array([[122, 125, 141, 126, 127, 130, 129, 134, 128, 133, 126, 124, 132,
        116],
       [117, 125, 126, 138, 136, 136, 134, 136, 137, 120, 127, 122, 137,
        131],
       [118, 135, 130, 130, 133, 132, 127, 131, 126, 124, 137, 123, 139,
        123],
       [117, 122, 116, 136, 133, 132, 121, 149, 137, 117, 124, 123, 124,
        153],
       [126, 130, 143, 120, 122, 125, 122, 128, 121, 141, 131, 124, 129,
        115],
       [148, 121, 124, 125, 122, 121, 138, 120, 131, 127, 117, 142, 115,
        132],
       [144, 121, 136, 120, 119, 121, 134, 123, 127, 134, 118, 139, 117,
        121],
       [133, 128, 141, 120, 120, 123, 125, 125, 123, 142, 128, 128, 124,
        118],
       [117, 152, 122, 125, 132, 129, 113, 124, 115, 126, 155, 122, 142,
        130],
       [119, 120, 114, 139, 134, 133, 124, 146, 140, 117, 121, 124, 123,
        155]])
122

array([[127, 123, 124, 126, 126, 127, 126, 133, 133, 124, 126, 134, 134,
        124],
       [118, 107, 102, 117, 111, 119, 107, 130, 129, 106, 119, 129, 129,
        107],
       [132, 138, 141, 133, 136, 132, 139, 127, 127, 140, 132, 127, 126,
        138],
       [120, 113, 107, 118, 115, 120, 111, 140, 144, 110, 121, 144, 145,
        111],
       [124, 120, 116, 123, 121, 123, 119, 137, 142, 119, 124, 141, 142,
        119],
       [129, 132, 134, 131, 133, 130, 134, 140, 143, 135, 131, 143, 144,
        133],
       [125, 121, 119, 124, 124, 124, 121, 140, 145, 120, 125, 144, 146,
        121],
       [129, 131, 132, 130, 129, 129, 131, 137, 139, 131, 130, 139, 140,
        132],
       [125, 122, 120, 125, 123, 125, 120, 130, 130, 120, 125, 127, 129,
        121]])
127

array([[127, 123, 120, 127, 128, 111, 128, 132, 141, 117, 122],
       [137, 128, 115, 127, 130, 141, 123, 115, 124, 143, 135],
       [137, 113, 114, 125, 129, 138, 123, 127, 123, 128, 133],
       [131, 122, 109, 123, 130, 107, 125, 118, 145, 130, 122],
       [138, 109, 110, 124, 129, 133, 123, 127, 127, 123, 131],
       [134, 113, 120, 126, 128, 134, 125, 132, 124, 118, 130],
       [127, 121, 119, 125, 129, 109, 127, 127, 145, 119, 122]])
127

array([[128, 128, 127, 128, 128, 128, 127, 126, 127, 128, 129, 128, 128,
        128, 128, 127],
       [125, 128, 131, 132, 129, 130, 125, 129, 127, 126, 129, 128, 125,
        130, 130, 131],
       [125, 128, 129, 133, 129, 131, 123, 126, 124, 123, 132, 127, 125,
        131, 131, 130],
       [136, 128, 124, 114, 125, 120, 140, 139, 137, 142, 117, 131, 148,
        120, 121, 123],
       [124, 128, 128, 134, 129, 132, 120, 123, 122, 121, 135, 125, 121,
        132, 132, 130],
       [121, 128, 130, 140, 130, 135, 117, 115, 118, 113, 140, 124, 105,
        136, 135, 131],
       [130, 128, 127, 124, 127, 126, 131, 130, 131, 132, 125, 128, 134,
        126, 126, 128]])
128

array([[107, 108, 148, 120, 127, 138, 118, 118, 118, 138, 118],
       [147, 147, 109, 137, 138, 120, 136, 108, 108, 149, 107],
       [135, 135, 121, 132, 127, 121, 134, 115, 115, 141, 115],
       [136, 136, 120, 135, 140, 124, 133, 139, 139, 117, 139],
       [115, 115, 141, 149, 148, 107, 149, 140, 140, 116, 140],
       [118, 118, 138, 129, 129, 127, 129, 125, 125, 131, 124],
       [134, 134, 122, 111, 116, 147, 109, 123, 123, 132, 124],
       [125, 125, 131, 127, 128, 129, 127, 104, 103, 153, 103],
       [145, 145, 111, 106, 109, 151, 105, 120, 119, 136, 120]])
107
---
[[110 106 136 121 107]
 [135 132 130 147 132]
 [114 122 124 118 121]] -> 132

[[130 133 137 128]
 [116 122 118 124]
 [115 102 129 130]] -> 122

[[115 142 135 116]
 [119 142 150 125]
 [118 142 151 125]] -> 142

[[107 129 130 107 142]
 [112 127 129 117 126]
 [140 135 131 131 118]] -> 127

[[153 147 117 130 137 117]
 [123 126 108 125 125 109]
 [112 103 127 133 122 125]] -> 126

[[142 132 121 136 126 146 132]
 [141 131 128 123 156 135 130]
 [101 137 136 102 152 122 146]] -> 131
---
[[142 146 143 138 139]
 [125 125 116 117 124]
 [137 137 110 103 141]] -> 116, 146

[[120 126 125 150 102]
 [100 147 138 105 140]
 [149 152 116 123 130]] -> 138, 152

[[148 112 103 138 110 137 110]
 [102 109 144 150 131 114 141]
 [124 152 131 111 137 124 141]] -> 150, 152

[137 127 109 147 106] -> 109, 147

[135 125 151 124 127 118 122] -> 124, 151

[124 146 106 128 107] -> 106, 146

[[128 124 105 129 143  98 121]
 [110 123 136 122 143 123 119]
 [129 123 118 127 143 147 117]] -> 122, 147
